Below are the code and all the weights of a small trained network. Each question names an input and a class and asks about switching units off, where a switched-off unit gives its printed mean instead of its output.

import numpy as np


def w(rows, s, z=0):
    codes = np.array(rows[::2]) - 128.0
    scale = np.full(codes.shape[1], s)
    scale[-1] = z or s
    return codes * scale


def norm(h):
    return h / np.sqrt((h * h).mean(-1, keepdims=True) + 1e-5)


def f(y):
    return np.maximum(y, 0)


def log_softmax(a):
    a = a - a.max(-1, keepdims=True)
    return a - np.log(np.exp(a).sum(-1, keepdims=True))


def net(x, mask):
    res = np.array(x, float).reshape(1, 4) / 4 @ E
    u = 0
    for l in range(2):
        y = f(norm(res) @ A[l][:, :-1].T + A[l][:, -1])
        res = res + np.where(mask[u : u + 10], y, B[l][:, -1]) @ B[l][:, :-1]
        u += 10
    return log_softmax(norm(res)[-1] @ U[:, :-1].T + U[:, -1])


A, B = {}, {}
E = w([
[231,158,46,75,148,79,164,223,199],'x0',
[126,128,127,127,128,129,130,127,129],'x1',
[155,242,251,155,112,128,120,183,104],'x2',
[131,118,46,234,113,185,205,211,39],'x3',
],0.0014)
A[0] = w([
[219,176,115,64,144,139,140,193,133,20],'L0N0',
[100,118,152,97,127,56,79,90,201,70],'L0N1',
[139,235,226,138,85,127,146,167,130,42],'L0N2',
[104,136,213,161,133,206,97,74,32,76],'L0N3',
[150,253,225,141,86,139,156,162,128,6],'L0N4',
[241,172,76,58,190,105,163,210,156,81],'L0N5',
[113,102,52,230,103,134,191,213,104,110],'L0N6',
[152,249,232,153,95,137,149,178,112,54],'L0N7',
[134,169,202,100,122,62,89,118,193,45],'L0N8',
[127,130,126,128,129,128,130,128,124,115],'L0N9',
],0.002,0.0021)
B[0] = w([
[45,150,150,187,87,83,135,138,172,171],'L0N0',
[170,167,143,88,114,203,197,120,72,186],'L0N1',
[172,22,123,160,224,101,27,193,84,197],'L0N2',
[70,153,138,198,75,46,180,179,225,220],'L0N3',
[171,46,132,175,223,97,34,202,75,191],'L0N4',
[6,150,168,206,68,106,129,120,160,238],'L0N5',
[173,175,196,22,136,150,109,92,106,250],'L0N6',
[180,3,108,162,214,92,39,178,90,220],'L0N7',
[169,185,165,98,132,191,159,122,79,184],'L0N8',
[122,129,136,134,127,130,134,129,130,128],'L0N9',
],0.0024,0.002)
A[1] = w([
[52,109,172,176,105,143,116,67,109,85],'L1N0',
[55,135,190,198,109,124,107,99,108,60],'L1N1',
[121,124,124,98,121,122,131,101,149,112],'L1N2',
[106,3,10,77,134,147,146,50,154,92],'L1N3',
[155,120,102,118,139,122,139,149,147,122],'L1N4',
[193,207,124,131,129,73,132,210,199,72],'L1N5',
[159,141,97,235,117,198,190,213,12,130],'L1N6',
[166,153,76,120,116,73,158,186,210,85],'L1N7',
[133,141,202,73,145,79,59,96,182,129],'L1N8',
[168,143,168,61,149,147,90,81,140,8],'L1N9',
],0.0028,0.0018)
B[1] = w([
[121,131,53,139,98,85,167,187,202,190],'L1N0',
[119,97,52,131,109,90,149,158,196,186],'L1N1',
[133,135,129,137,126,138,135,138,111,148],'L1N2',
[187,179,253,188,179,98,55,231,76,221],'L1N3',
[96,132,179,134,116,132,112,90,117,147],'L1N4',
[46,59,98,179,100,124,137,95,144,188],'L1N5',
[156,148,126,21,139,148,123,33,153,253],'L1N6',
[52,101,148,177,83,134,132,82,139,176],'L1N7',
[158,139,28,105,120,198,200,112,75,205],'L1N8',
[146,138,71,115,112,169,180,107,94,154],'L1N9',
],0.0035,0.0033)
U = w([
[188,110,191,185,201,98,25,212,74,254],'0',
[3,101,86,197,42,93,177,115,222,85],'1',
[187,172,103,5,119,212,189,34,94,40],'2',
],0.0062,0.00089)

Each question gives the input, the list of numbers given to net, and the class t.
The units are the neurons (one row each of A and B). Each row of codes is followed by its name. A weight is (code - 128) times the scale printed after its matrix; where a second scale follows, it is the last column's (A, B and U).
mask holds one flag per neuron, layer by layer. A switched-off neuron (its flag False) gives its mean, the last column of its row in B, instead of its output. The means were averaged over made-up inputs and are rounded, as every weight is.
A unit's drop is (log p(t) with every unit on - log p(t) with that unit switched off) / (log p(t) with every unit on - log p(t) with every unit switched off).
The circuit of an input: a set's keep is (log p(t) with only the set's units on - log p(t) with every unit switched off) / (log p(t) with every unit on - log p(t) with every unit switched off). Starting from the 12 units with the biggest drops (on a tie, the unit counted first), units are removed one at a time, each time the one whose removal leaves the highest keep (on an exact tie, the one counted first), for as long as the keep stays at least 0.8.
circuit, biggest first: the units of the circuit, biggest drop first
most important unit: the unit with the biggest drop
k most important neurons: the k neurons with the biggest drops, biggest first
top k neurons in layer l: the k neurons of layer l with the biggest drops, biggest first
drop of u: that unit's drop, to one decimal
input [3,0,-4,3], class 0: circuit, biggest first : [L1N3]
input [-7,7,-2,8], class 2: top 3 neurons in layer 0 : [L0N5 L0N6 L0N0]
input [8,-2,6,-6], class 1: 2 most important neurons : [L1N5 L1N3]
input [0,-5,-5,-5], class 0: top 2 neurons in layer 1 : [L1N3 L1N6]
input [-4,3,2,-4], class 1: top 3 neurons in layer 1 : [L1N6 L1N1 L1N0]
input [-5,-4,3,-5], class 1: top 2 neurons in layer 1 : [L1N6 L1N1]
input [4,-6,7,8], class 2: 4 most important neurons : [L1N6 L1N3 L0N6 L0N3]
input [7,-6,5,3], class 1: 2 most important neurons : [L1N5 L1N3]
input [2,-3,-6,8], class 2: 2 most important neurons : [L1N6 L0N7]
input [-7,-2,5,-1], class 1: top 2 neurons in layer 1 : [L1N3 L1N1]
input [-4,-3,-3,5], class 2: top 3 neurons in layer 0 : [L0N5 L0N6 L0N0]
input [-5,1,-5,1], class 0: 2 most important neurons : [L1N3 L0N5]
input [4,-6,5,-8], class 2: 2 most important neurons : [L1N8 L1N3]
input [0,8,-1,-1], class 0: most important unit : L0N6
input [-4,-2,-6,-6], class 0: top 2 neurons in layer 0 : [L0N6 L0N8]
input [-7,2,-7,-1], class 0: top 2 neurons in layer 0 : [L0N5 L0N0]
input [-4,-1,6,-8], class 2: top 2 neurons in layer 1 : [L1N8 L1N3]
input [5,1,-6,-3], class 0: 2 most important neurons : [L1N3 L0N3]
input [-6,-7,-8,3], class 0: 2 most important neurons : [L1N3 L0N5]
input [6,3,4,-1], class 1: circuit, biggest first : [L1N5]
input [-7,-2,4,0], class 1: drop of L1N3 : 0.2
input [6,7,-8,1], class 0: drop of L1N3 : 2.0
input [5,-8,0,-1], class 1: drop of L0N1 : 0.0
input [5,1,0,-4], class 1: drop of L0N6 : 0.1
